Below is a small trained network, with its code and all its weights. Each question gives an input and a target symbol and asks what happens when units are switched off, that is, made to give their printed mean instead of their output.

import numpy as np


def w(rows, s, z=0):
    codes = np.array(rows[::2]) - 128.0
    scale = np.full(codes.shape[1], s)
    scale[-1] = z or s
    return codes * scale


def norm(h):
    return h / np.sqrt((h * h).mean(-1, keepdims=True) + 1e-5)


def f(y):
    return np.maximum(y, 0)


def softmax(a):
    e = np.exp(a - a.max(-1, keepdims=True))
    return e / e.sum(-1, keepdims=True)


def log_softmax(a):
    a = a - a.max(-1, keepdims=True)
    return a - np.log(np.exp(a).sum(-1, keepdims=True))


def net(x, mask):
    ids = ['γδεηθλμξπτω'.index(c) for c in x.split()]
    T = len(ids)
    res = E[ids] + P[:T]
    u = 0
    for l in range(3):
        q, k, v = (norm(res) @ M[l].T for M in (Q, K, V))
        z = softmax(np.where(np.tri(T) > 0, q @ k.T / 2**0.5, -1e9)) @ v
        res = res + np.where(mask[u], z, O[l][:, -1]) @ O[l][:, :-1]
        u += 1
        y = f(norm(res) @ A[l][:, :-1].T + A[l][:, -1])
        res = res + np.where(mask[u : u + 8], y, B[l][:, -1]) @ B[l][:, :-1]
        u += 8
    return log_softmax(norm(res)[-1] @ U[:, :-1].T + U[:, -1])


Q, K, V, O, A, B = {}, {}, {}, {}, {}, {}
E = w([
[181,122,7,143],'γ',
[176,188,165,136],'δ',
[122,186,143,242],'ε',
[166,99,115,105],'η',
[143,145,132,130],'θ',
[159,141,68,145],'λ',
[96,89,199,173],'μ',
[87,92,72,138],'ξ',
[181,113,187,99],'π',
[104,99,28,178],'τ',
[112,118,166,149],'ω',
],0.015)
P = w([
[162,154,135,130],'0',
[10,129,142,54],'1',
[163,153,135,129],'2',
[6,124,142,59],'3',
[163,151,135,127],'4',
[8,123,142,58],'5',
[162,150,135,126],'6',
[6,124,145,58],'7',
[163,149,133,123],'8',
[3,126,149,57],'9',
],0.0061)
Q[0] = w([
[11,114,177,162],'L0H0',
[49,160,90,126],'L0H0',
],0.012)
K[0] = w([
[55,232,111,254],'L0H0',
[81,152,30,105],'L0H0',
],0.0096)
V[0] = w([
[65,234,126,238],'L0H0',
[41,237,85,252],'L0H0',
],0.0019)
O[0] = w([
[184,255,116,62,211],'L0H0',
[192,176,83,84,252],'L0H0',
],0.0048,0.0014)
A[0] = w([
[86,157,156,160,77],'L0N0',
[117,116,171,169,92],'L0N1',
[168,137,145,184,113],'L0N2',
[102,82,142,76,74],'L0N3',
[148,157,158,106,174],'L0N4',
[123,156,141,169,100],'L0N5',
[90,116,142,139,3],'L0N6',
[38,78,165,1,103],'L0N7',
],0.009,0.002)
B[0] = w([
[76,119,65,91,195],'L0N0',
[97,168,28,48,196],'L0N1',
[37,59,146,137,187],'L0N2',
[223,126,121,134,169],'L0N3',
[116,108,173,158,192],'L0N4',
[96,118,170,45,169],'L0N5',
[146,82,138,209,152],'L0N6',
[255,132,100,220,255],'L0N7',
],0.0051,0.0033)
Q[1] = w([
[197,227,142,150],'L1H0',
[35,5,128,158],'L1H0',
],0.012)
K[1] = w([
[9,226,108,218],'L1H0',
[205,2,183,85],'L1H0',
],0.0095)
V[1] = w([
[216,5,130,29],'L1H0',
[198,41,131,40],'L1H0',
],0.0021)
O[1] = w([
[239,118,158,2,1],'L1H0',
[192,44,185,83,8],'L1H0',
],0.003,0.00055)
A[1] = w([
[141,194,177,198,120],'L1N0',
[174,131,101,199,145],'L1N1',
[134,96,48,39,82],'L1N2',
[237,95,97,28,126],'L1N3',
[255,97,50,131,135],'L1N4',
[107,77,65,66,171],'L1N5',
[121,149,121,131,4],'L1N6',
[39,235,72,144,93],'L1N7',
],0.0063,0.0024)
B[1] = w([
[130,66,143,131,199],'L1N0',
[149,128,169,110,228],'L1N1',
[105,111,161,109,202],'L1N2',
[181,160,1,124,163],'L1N3',
[162,167,148,125,254],'L1N4',
[123,111,198,98,231],'L1N5',
[130,125,126,127,128],'L1N6',
[81,156,142,60,244],'L1N7',
],0.0083,0.0037)
Q[2] = w([
[126,254,98,151],'L2H0',
[68,167,121,105],'L2H0',
],0.022)
K[2] = w([
[86,224,115,187],'L2H0',
[10,150,99,119],'L2H0',
],0.014)
V[2] = w([
[253,55,127,170],'L2H0',
[162,38,79,80],'L2H0',
],0.0026)
O[2] = w([
[114,126,101,23,1],'L2H0',
[2,159,108,135,134],'L2H0',
],0.004,0.00077)
A[2] = w([
[205,91,182,194,177],'L2N0',
[27,113,104,99,176],'L2N1',
[23,206,118,135,89],'L2N2',
[122,200,35,72,2],'L2N3',
[235,101,69,113,181],'L2N4',
[203,72,73,23,21],'L2N5',
[154,189,99,255,73],'L2N6',
[115,34,106,206,205],'L2N7',
],0.0073,0.0027)
B[2] = w([
[72,63,18,121,209],'L2N0',
[137,175,44,202,255],'L2N1',
[240,116,110,132,223],'L2N2',
[208,56,183,81,197],'L2N3',
[1,147,204,140,227],'L2N4',
[4,69,212,118,177],'L2N5',
[128,161,158,237,173],'L2N6',
[212,142,121,30,214],'L2N7',
],0.0056,0.0047)
U = w([
[78,109,152,67,191],'γ',
[160,195,196,89,194],'δ',
[54,201,118,143,78],'ε',
[250,119,111,169,117],'η',
[108,161,173,214,179],'θ',
[175,165,114,40,133],'λ',
[189,20,101,72,62],'μ',
[60,110,167,120,179],'ξ',
[205,79,205,126,137],'π',
[83,125,15,125,83],'τ',
[89,37,115,231,4],'ω',
],0.011,0.0035)

Each question gives the input, a string of symbols that net reads in full, and the target symbol t.
The units are the heads (2 rows each of Q, K, V and O) and the neurons (one row each of A and B). Each row of codes is followed by its name. A weight is (code - 128) times the scale printed after its matrix; where a second scale follows, it is the last column's (O, A, B and U).
mask holds one flag per unit, layer by layer, with each layer's heads first. A switched-off unit (its flag False) gives its mean, the last column of its rows in O or B, instead of its output. The means were averaged over made-up inputs and are rounded, as every weight is.
A unit's drop is (log p(t) with every unit on - log p(t) with that unit switched off) / (log p(t) with every unit on - log p(t) with every unit switched off).
The circuit of an input: a set's keep is (log p(t) with only the set's units on - log p(t) with every unit switched off) / (log p(t) with every unit on - log p(t) with every unit switched off). Starting from the 12 units with the biggest drops (on a tie, the unit counted first), units are removed one at a time, each time the one whose removal leaves the highest keep (on an exact tie, the one counted first), for as long as the keep stays at least 0.8.
units of the circuit, in order: the units of the circuit, biggest drop first
most important unit: the unit with the biggest drop
k most important neurons: the k neurons with the biggest drops, biggest first
top k neurons in layer l: the k neurons of layer l with the biggest drops, biggest first
input δ γ δ ω, target ω: units of the circuit, in order : (L2N0, L0N7)
input δ θ δ μ θ γ τ ε ω, target θ: most important unit : L0N7
input ξ μ ω δ τ, target η: 2 most important neurons : (L0N7, L2N3)
input δ τ τ θ μ, target ω: top 2 neurons in layer 2 : (L2N1, L2N3)
input τ μ θ, target μ: units of the circuit, in order : (L0N1, L1N0, L0N2, L2N0)
input γ ε ω ξ ω τ ξ μ δ ω, target ω: 2 most important neurons : (L0N7, L2N0)
input η ε τ π ε τ δ, target θ: 3 most important neurons : (L0N7, L2N3, L0N2)
input τ η μ τ γ, target γ: units of the circuit, in order : (L0N7, L2N4, L2N5, L2N1)
input τ μ θ μ μ η τ, target γ: top 3 neurons in layer 0 : (L0N1, L0N7, L0N0)
input μ ω τ μ τ τ λ τ δ, target π: top 2 neurons in layer 0 : (L0N2, L0N4)
input γ τ δ τ ω, target ε: 3 most important neurons : (L0N1, L2N1, L0N7)
input τ τ τ ε ω, target θ: top 4 neurons in layer 1 : (L1N5, L1N1, L1N4, L1N2)
input θ ε τ μ λ, target θ: 2 most important neurons : (L0N1, L2N6)
input τ ω τ λ μ η, target η: units of the circuit, in order : (L0N7)
input λ λ τ δ τ ε μ δ τ, target θ: top 3 neurons in layer 2 : (L2N6, L2N4, L2N2)
input τ τ μ μ δ τ τ η τ, target ξ: top 2 neurons in layer 1 : (L1N4, L1N1)
input μ μ τ τ γ τ δ, target π: 3 most important neurons : (L2N1, L1N0, L2N4)
input ε θ γ, target θ: top 2 neurons in layer 2 : (L2N4, L2N6)
input δ ε τ τ λ τ τ ω μ, target θ: top 4 neurons in layer 1 : (L1N3, L1N5, L1N7, L1N1)
input γ θ η μ τ τ μ, target γ: top neuron in layer 2 : (L2N2)
input τ λ τ ε τ π τ μ λ, target ξ: top 2 neurons in layer 0 : (L0N7, L0N2)
input τ δ μ μ ω, target ε: top 3 neurons in layer 2 : (L2N1, L2N7, L2N0)
